Below is a small trained network, with its code and all its weights. Each question gives an input and a class and asks what happens when units are switched off, that is, made to give their printed mean instead of their output.

import numpy as np


def w(rows, s, z=0):
    codes = np.array(rows[::2]) - 128.0
    scale = np.full(codes.shape[1], s)
    scale[-1] = z or s
    return codes * scale


def norm(h):
    return h / np.sqrt((h * h).mean(-1, keepdims=True) + 1e-5)


def f(y):
    return np.maximum(y, 0)


def log_softmax(a):
    a = a - a.max(-1, keepdims=True)
    return a - np.log(np.exp(a).sum(-1, keepdims=True))


def net(x, mask):
    res = np.array(x, float).reshape(1, 2) / 4 @ E
    u = 0
    for l in range(2):
        y = f(norm(res) @ A[l][:, :-1].T + A[l][:, -1])
        res = res + np.where(mask[u : u + 13], y, B[l][:, -1]) @ B[l][:, :-1]
        u += 13
    return log_softmax(norm(res)[-1] @ U[:, :-1].T + U[:, -1])


A, B = {}, {}
E = w([
[173,134,2,175,68,106,98,110],'x0',
[220,199,127,174,202,103,178,200],'x1',
],0.0094)
A[0] = w([
[81,176,65,44,158,76,234,86,79],'L0N0',
[224,111,73,127,112,134,49,95,202],'L0N1',
[33,53,125,100,78,116,110,81,218],'L0N2',
[159,173,152,187,162,52,153,174,252],'L0N3',
[141,110,94,117,181,55,214,167,127],'L0N4',
[118,167,133,141,120,203,126,127,88],'L0N5',
[107,132,194,65,135,32,177,130,174],'L0N6',
[134,134,205,67,162,165,79,115,136],'L0N7',
[51,114,186,248,108,45,65,218,67],'L0N8',
[149,138,115,100,108,53,104,83,136],'L0N9',
[135,148,149,146,112,131,95,128,104],'L0N10',
[146,121,105,116,155,200,101,104,57],'L0N11',
[13,73,81,166,144,104,153,251,76],'L0N12',
],0.0028)
B[0] = w([
[119,131,115,143,123,109,133,102,128],'L0N0',
[43,140,140,168,144,145,158,181,216],'L0N1',
[191,147,125,122,137,230,131,132,252],'L0N2',
[145,105,123,116,114,246,119,100,222],'L0N3',
[135,136,120,112,125,152,123,113,164],'L0N4',
[123,122,132,132,125,137,156,122,128],'L0N5',
[76,147,90,174,106,142,145,168,184],'L0N6',
[92,136,98,158,133,147,138,142,179],'L0N7',
[107,140,125,151,143,136,95,144,128],'L0N8',
[98,131,125,141,133,148,155,143,157],'L0N9',
[136,128,130,119,125,139,105,134,128],'L0N10',
[136,123,116,123,136,149,147,123,128],'L0N11',
[127,112,115,112,148,121,110,129,128],'L0N12',
],0.014,0.0043)
A[1] = w([
[151,125,115,132,144,159,135,114,175],'L1N0',
[135,137,143,117,144,153,130,101,99],'L1N1',
[114,125,164,109,146,112,143,128,129],'L1N2',
[80,110,131,162,140,84,152,155,114],'L1N3',
[122,138,134,132,118,119,124,129,43],'L1N4',
[121,121,143,116,96,92,138,135,68],'L1N5',
[106,139,129,149,125,150,140,157,139],'L1N6',
[97,129,131,100,88,127,114,95,6],'L1N7',
[157,135,19,153,75,45,106,112,91],'L1N8',
[86,119,248,89,194,80,146,148,100],'L1N9',
[79,64,138,73,73,108,84,52,81],'L1N10',
[137,147,132,92,93,155,115,118,103],'L1N11',
[243,188,152,142,203,69,152,175,45],'L1N12',
],0.016,0.0025)
B[1] = w([
[71,116,189,93,133,90,125,125,238],'L1N0',
[145,117,36,165,78,97,98,111,186],'L1N1',
[101,137,101,155,115,114,135,157,147],'L1N2',
[139,126,155,100,139,120,118,113,136],'L1N3',
[164,126,116,142,99,117,128,128,128],'L1N4',
[133,121,127,127,124,105,113,87,128],'L1N5',
[182,119,126,114,132,77,112,105,255],'L1N6',
[199,160,151,110,167,166,142,123,169],'L1N7',
[38,112,139,216,146,68,156,235,212],'L1N8',
[57,119,86,237,120,54,145,231,188],'L1N9',
[206,134,135,60,135,202,118,44,211],'L1N10',
[143,145,140,148,168,91,156,157,194],'L1N11',
[179,112,134,38,109,247,103,10,199],'L1N12',
],0.014,0.0085)
U = w([
[176,119,144,88,133,230,122,68,190],'0',
[56,113,113,220,126,112,148,212,199],'1',
[154,106,176,87,134,4,93,99,121],'2',
[103,191,137,95,75,108,132,139,2],'3',
],0.014,0.0051)

Each question gives the input, the list of numbers given to net, and the class t.
The units are the neurons (one row each of A and B). Each row of codes is followed by its name. A weight is (code - 128) times the scale printed after its matrix; where a second scale follows, it is the last column's (A, B and U).
mask holds one flag per neuron, layer by layer. A switched-off neuron (its flag False) gives its mean, the last column of its row in B, instead of its output. The means were averaged over made-up inputs and are rounded, as every weight is.
A unit's drop is (log p(t) with every unit on - log p(t) with that unit switched off) / (log p(t) with every unit on - log p(t) with every unit switched off).
unit that matters most: the unit with the biggest drop
top k neurons: the k neurons with the biggest drops, biggest first
k most important neurons of layer l: the k neurons of layer l with the biggest drops, biggest first
drop of u: that unit's drop, to one decimal
input [4,4], class 0: unit that matters most	L0N6
input [1,0], class 2: top 3 neurons	[L1N12; L1N10; L1N8]
input [-1,1], class 2: 3 most important neurons of layer 1	[L1N8; L1N12; L1N9]
input [6,-5], class 1: top 3 neurons	[L1N8; L0N3; L1N12]
input [8,-7], class 1: top 2 neurons	[L1N8; L0N3]
input [8,8], class 0: top 3 neurons	[L1N12; L1N9; L0N6]
input [-2,0], class 2: top 3 neurons	[L1N6; L1N12; L1N8]
input [1,-3], class 2: top 2 neurons	[L0N3; L0N2]
input [2,-2], class 2: top 4 neurons	[L1N8; L1N12; L1N9; L1N10]
input [0,-3], class 2: top 2 neurons	[L0N3; L0N2]
input [-8,-6], class 1: top 2 neurons	[L1N9; L0N3]
input [-3,1], class 2: 3 most important neurons of layer 1	[L1N6; L1N12; L1N8]
input [-1,-3], class 2: top 4 neurons	[L0N3; L0N2; L1N12; L1N8]
input [-8,-5], class 1: unit that matters most	L1N9
input [-3,-1], class 2: 3 most important neurons of layer 0	[L0N6; L0N1; L0N7]
input [-1,0], class 2: drop of L1N10	0.3
input [7,8], class 0: drop of L1N12	4.8
input [5,7], class 0: drop of L1N12	3.9
